Below is a small trained network, with its code and all its weights. Each question gives an input and a target symbol and asks what happens when units are switched off, that is, made to give their printed mean instead of their output.

import numpy as np


def w(rows, s, z=0):
    codes = np.array(rows[::2]) - 128.0
    scale = np.full(codes.shape[1], s)
    scale[-1] = z or s
    return codes * scale


def f(y):
    return np.maximum(y, 0)


def softmax(a):
    e = np.exp(a - a.max(-1, keepdims=True))
    return e / e.sum(-1, keepdims=True)


def log_softmax(a):
    a = a - a.max(-1, keepdims=True)
    return a - np.log(np.exp(a).sum(-1, keepdims=True))


def net(x, mask):
    ids = ['αβεζλμφ'.index(c) for c in x.split()]
    T = len(ids)
    res = E[ids] + P[:T]
    r = res
    for j in range(3):
        rows = slice(4 * j, 4 * j + 4)
        q, k, v = (r @ M[0][rows].T for M in (Q, K, V))
        z = softmax(np.where(np.tri(T) > 0, q @ k.T / 4**0.5, -1e9)) @ v
        o = O[0][rows]
        res = res + np.where(mask[j], z, o[:, -1]) @ o[:, :-1]
    y = f(res @ A[0][:, :-1].T + A[0][:, -1])
    res = res + np.where(mask[3:15], y, B[0][:, -1]) @ B[0][:, :-1]
    return log_softmax(res[-1] @ U[:, :-1].T + U[:, -1])


Q, K, V, O, A, B = {}, {}, {}, {}, {}, {}
E = w([
[21,13,214,241,18,207],'α',
[28,124,39,233,141,222],'β',
[68,240,213,155,191,247],'ε',
[246,249,25,25,13,28],'ζ',
[32,160,238,20,53,246],'λ',
[223,10,254,12,171,158],'μ',
[237,99,222,245,233,232],'φ',
],0.0047)
P = w([
[37,89,176,187,38,213],'0',
[67,111,236,196,53,160],'1',
[117,124,215,212,74,193],'2',
[164,112,175,204,95,211],'3',
[203,117,161,201,99,231],'4',
[244,128,140,180,105,246],'5',
[253,133,125,184,84,252],'6',
[241,145,113,194,59,251],'7',
],0.0035)
Q[0] = w([
[152,35,191,252,34,240],'H1',
[179,17,173,249,32,232],'H1',
[108,223,66,18,226,15],'H1',
[120,198,57,14,223,6],'H1',
[42,162,21,32,233,6],'H2',
[167,105,235,238,19,235],'H2',
[78,161,27,8,239,8],'H2',
[166,137,26,13,235,14],'H2',
[169,179,60,218,133,234],'H3',
[112,88,196,41,113,33],'H3',
[157,181,51,210,148,219],'H3',
[160,181,63,211,142,227],'H3',
],0.0044)
K[0] = w([
[245,241,20,6,196,18],'H1',
[248,246,16,7,145,13],'H1',
[8,15,235,241,58,238],'H1',
[12,18,217,247,34,227],'H1',
[6,78,129,147,24,56],'H2',
[241,155,174,72,226,213],'H2',
[8,77,71,176,18,38],'H2',
[14,119,33,208,39,43],'H2',
[249,224,22,6,8,14],'H3',
[15,13,239,247,241,246],'H3',
[234,240,19,13,2,11],'H3',
[245,231,26,11,9,6],'H3',
],0.0044)
V[0] = w([
[15,226,214,201,100,235],'H1',
[179,194,3,66,181,15],'H1',
[66,244,28,42,169,117],'H1',
[80,206,14,176,123,18],'H1',
[204,240,151,13,148,148],'H2',
[40,25,138,13,30,146],'H2',
[217,220,112,249,184,108],'H2',
[44,39,53,237,76,78],'H2',
[37,38,221,238,238,207],'H3',
[55,140,152,218,218,151],'H3',
[22,78,210,115,163,209],'H3',
[24,54,201,211,232,205],'H3',
],0.0045)
O[0] = w([
[10,213,58,16,88,34,239],'H1',
[192,159,96,240,123,250,3],'H1',
[158,242,24,125,38,253,56],'H1',
[72,157,17,250,81,242,63],'H1',
[252,230,208,5,198,183,81],'H2',
[247,9,28,10,35,137,140],'H2',
[4,237,221,245,239,56,130],'H2',
[7,25,9,247,152,79,132],'H2',
[143,164,182,196,5,170,187],'H3',
[96,243,131,207,26,191,132],'H3',
[174,157,147,62,14,191,187],'H3',
[162,186,165,177,5,184,174],'H3',
],0.0042,0.0034)
A[0] = w([
[80,2,83,248,98,161,182],'N1',
[141,73,7,114,214,198,172],'N2',
[86,241,93,241,29,233,54],'N3',
[42,7,129,227,156,41,247],'N4',
[172,199,11,32,39,74,205],'N5',
[172,174,14,36,45,48,192],'N6',
[205,160,244,44,23,193,210],'N7',
[204,191,21,18,61,32,198],'N8',
[79,191,32,121,118,28,57],'N9',
[209,4,230,62,105,105,139],'N10',
[28,230,232,121,195,65,251],'N11',
[178,47,241,91,180,108,214],'N12',
],0.0043,0.0025)
B[0] = w([
[141,68,25,250,152,84,216],'N1',
[12,38,154,3,13,193,154],'N2',
[194,247,73,234,11,231,188],'N3',
[58,42,43,221,230,33,211],'N4',
[120,13,245,98,107,231,189],'N5',
[123,18,244,107,134,223,189],'N6',
[157,192,11,19,51,51,253],'N7',
[160,15,241,151,123,232,188],'N8',
[241,113,156,247,161,180,145],'N9',
[206,215,31,101,229,4,197],'N10',
[19,235,246,150,225,55,200],'N11',
[245,154,163,229,230,48,190],'N12',
],0.0043,0.0058)
U = w([
[195,136,50,252,19,243,75],'α',
[4,55,4,61,148,7,5],'β',
[47,214,244,169,227,26,187],'ε',
[94,31,224,6,43,247,179],'ζ',
[34,254,92,32,33,219,203],'λ',
[252,172,22,45,133,50,232],'μ',
[152,18,207,189,248,179,30],'φ',
],0.0043,0.0015)

Each question gives the input, a string of symbols that net reads in full, and the target symbol t.
The units are the heads (4 rows each of Q, K, V and O) and the neurons (one row each of A and B). Each row of codes is followed by its name. A weight is (code - 128) times the scale printed after its matrix; where a second scale follows, it is the last column's (O, A, B and U).
mask holds one flag per unit, heads first, then neurons. A switched-off unit (its flag False) gives its mean, the last column of its rows in O or B, instead of its output. The means were averaged over made-up inputs and are rounded, as every weight is.
A unit's drop is (log p(t) with every unit on - log p(t) with that unit switched off) / (log p(t) with every unit on - log p(t) with every unit switched off).
The circuit of an input: a set's keep is (log p(t) with only the set's units on - log p(t) with every unit switched off) / (log p(t) with every unit on - log p(t) with every unit switched off). Starting from the 12 units with the biggest drops (on a tie, the unit counted first), units are removed one at a time, each time the one whose removal leaves the highest keep (on an exact tie, the one counted first), for as long as the keep stays at least 0.8.
circuit, biggest first: the units of the circuit, biggest drop first
most important unit: the unit with the biggest drop
k most important neurons: the k neurons with the biggest drops, biggest first
heads that matter: for each layer, one digit per head in row order, 1 if its drop is at least 0.15 and else 0, layers parted by /
drop of u: that unit's drop, to one decimal
input α λ β, target ζ: heads that matter : 111
input λ α α α ε ζ α α, target α: circuit, biggest first : (H1)
input λ α α λ α α β φ, target ε: heads that matter : 110
input α α β, target α: circuit, biggest first : (H3 N3)
input ζ ζ α α ζ α ζ α, target φ: circuit, biggest first : (H3 H1)
input φ α ζ φ ε, target ε: circuit, biggest first : (H2 N11)
input μ β μ λ, target μ: 2 most important neurons : (N10 N7)
input α α α ζ α, target α: circuit, biggest first : (H1 N3)
input α ζ β, target β: circuit, biggest first : (H3 N4)
input μ ζ α λ ζ, target ζ: heads that matter : 010
input α α α α β μ, target μ: heads that matter : 100
input α α β β ζ, target ζ: heads that matter : 000
input φ α φ φ α, target ε: heads that matter : 110
input α φ φ β, target ε: most important unit : H1
input α ε α, target λ: drop of H1 : 0.4
input α α α α μ, target μ: drop of H2 : 0.1
input φ ε φ φ φ, target ε: drop of H2 : 0.5
